A = (-465, -459, -326, -501, -734, -897, 442, 375, -641, -736, -540, 532)
The largest entry is 532
The entry just left of -501 is -326
Give the entry just right of -465.
A: -459

Questions about the grid below.
1) The entry just left of -10.2?
2) The largest entry in the first row?
3) The bottom-left entry?
4) The fifth entry in reading order?
5) The top-right entry?
6) The first entry, reading row by row?
7) The entry directly below the largest entry?
8) The entry just right of the smallest entry?
[[-12.9 -11.0  57.6 -29.7  11.7 -32.7  -2.6]
 [  9.8 -22.2  22.9 -27.9  10.9 -13.2  24.9]
 [ 25.8 -10.2  12.3 -33.0   1.5   3.4  10.1]
 [-35.6  34.8 -24.2  20.7 -26.3  -0.9  -5.5]
 [  8.6  -0.7 -13.2 -27.8  16.9   3.7 -10.6]
 [  7.4 -29.9  24.3  -3.3 -29.9 -12.4  21.5]
 [-28.4  -0.3 -17.8   9.5  24.1 -41.2  51.9]
 [ -8.6  -6.4   9.2   1.7  14.6 -26.1  21.5]
 [-48.7  41.5 -23.0  -9.5  12.8 -25.8  21.3]
 [  9.5   6.4   7.6 -22.7  13.4 -15.4   5.7]
 [-18.3  10.4   9.5  -6.9  25.9 -21.9  15.1]
 [ 10.8  -2.5   1.0  -6.1  28.0  -3.2  45.9]
 [  8.1 -26.4  22.5 -25.9  27.7  10.0  -9.3]
 [ -8.0  27.7   3.1  30.8 -19.4  27.0 -30.5]
 [ 37.9 -21.0  29.9   2.2 -14.8  16.7  -9.9]
 [ -1.0  -5.0  -3.0   3.9  -6.0  14.1  24.6]]
1) 25.8
2) 57.6
3) -1.0
4) 11.7
5) -2.6
6) -12.9
7) 22.9
8) 41.5

a =
[[-30.3  -1.5 -13.1  -1.2  22.4  24.7   1.6  16.5 -50.4  24.4]
 [  9.3   6.0  -0.3  16.8   5.1   0.5   0.8   0.9  13.8   7.7]
 [-26.5  -0.3 -10.1   0.1  28.2  25.2   1.2  16.1 -51.3  26.6]
 [-29.1  -3.6  -7.7 -12.4  13.8  21.2   3.7  14.9 -46.6  14.4]
 [ 42.8   1.3  27.4  -2.3  23.0 -22.2 -12.3 -23.6  16.8 -10.1]
 [  1.5   7.6  -2.0  14.6  -3.5   7.3   8.3   9.3  15.3   7.7]
 [ 52.6   1.0  30.3  -1.5  14.2 -32.0 -14.1 -30.5  34.3 -19.1]]
Counting starts at 0.
The entry directly below 28.2 is 13.8
Report the entry just right of -30.5.
34.3
Report the entry at row 0, column 2.
-13.1
Report the entry at row 1, column 1.
6.0
The entry just right of the largest entry -> 1.0
The entry at row 0, column 1 is -1.5
Report the entry directly above -3.6.
-0.3
Report the entry directly below 5.1.
28.2
Report the bottom-right entry.
-19.1
The entry directly above 34.3 -> 15.3
Report the entry directly above 16.1.
0.9
The entry in the top-left corner is -30.3
Report the entry directly above 0.5.
24.7
The entry just left of the smallest entry is 16.1
The entry just left of -32.0: 14.2
The maximum is 52.6
Report the entry in row 2 and column 2.
-10.1
The entry directly below 42.8 -> 1.5
The entry directly above the smallest entry is 13.8
Report the entry just right of 1.0.
30.3
The entry directly above 14.4 is 26.6
The entry directly below 23.0 -> -3.5
The entry directly below 3.7 -> -12.3
The entry just left of 1.2 -> 25.2
Report the entry at row 2, column 0.
-26.5
The entry directly below 7.3: -32.0
Report the entry just right of -50.4.
24.4
Report the top entry of the column that holds the smallest entry.
-50.4
The entry directly above -23.6 -> 14.9
Report the entry directly above 15.3.
16.8

Questions about the grid below.
1) The entry just right of the smallest entry?
2) The entry just left of 20.0?
3) The entry just right of 13.6?
4) The entry just right of 23.6?
5) The entry just right of -2.7?
[[  6.0  -6.0  10.5  18.8 -20.0   7.8  -9.5  -8.8  12.1  -5.6  20.5   7.8
    6.7  -5.2]
 [ -1.9  -1.4 -17.3   6.4   6.9  -6.8  -9.5  30.0 -37.5   4.4 -31.4   9.0
    3.5   6.9]
 [-12.1 -17.7  21.4  29.8 -17.7   2.9 -15.6  -8.7  16.5   5.3  23.9   8.3
  -15.9 -34.0]
 [  5.3   3.4  23.6 -17.2  -4.0  -9.2  -7.8  -3.9 -38.5  -1.0  21.3  13.1
   -6.2  -8.3]
 [  8.2 -21.0  -3.3 -15.8   6.7   5.5   5.5  42.5   2.9   6.9 -17.6   9.2
    0.7  37.1]
 [-21.2  20.0 -30.1 -19.7  11.0  10.1  -1.3 -20.0  -7.3   2.8  13.2   6.2
   -2.7 -18.6]
 [  0.5  -1.2  -5.0  -4.4 -17.7   3.7   7.3  -9.7  37.4   3.6  -8.3   4.9
   -2.0 -16.8]
 [-13.5  -0.4  -1.5   1.8  -3.5   5.3 -18.0   4.4  -5.5  12.8 -20.1   3.9
  -17.2 -24.2]
 [ 15.2   8.0  13.6  16.3   1.8  -4.5   9.4  31.9  10.7   7.7  -8.8  14.0
    7.8  30.1]
 [ 19.4   7.6 -11.7 -20.7  10.6  -1.0   3.0  24.4 -13.9   0.1  11.1  -9.3
    9.7  24.4]
 [ 14.5  -4.4   5.5  -0.2 -18.3  -3.3   0.2  36.2   8.8   0.1  -2.6  -7.3
  -23.4  33.3]
 [ -3.0   8.9  10.4   7.7   2.2   3.5  -5.2 -42.7 -34.3   4.3   6.2  -7.7
    3.9  20.1]
 [ 18.2   4.5  -6.8  29.8  -4.0  -0.6  -4.9 -10.4  28.8   3.0  -3.6   5.5
  -17.3  24.6]
 [  0.6   7.2 -15.5   7.4  -7.8 -15.0   3.5 -26.0 -19.3  18.8   3.1  12.8
   -9.0 -13.0]
 [-20.9  -8.2 -25.9   7.7  -7.2 -17.2   5.7  22.7 -40.1  -7.3 -17.4 -13.1
   -0.1  10.6]]
1) -34.3
2) -21.2
3) 16.3
4) -17.2
5) -18.6
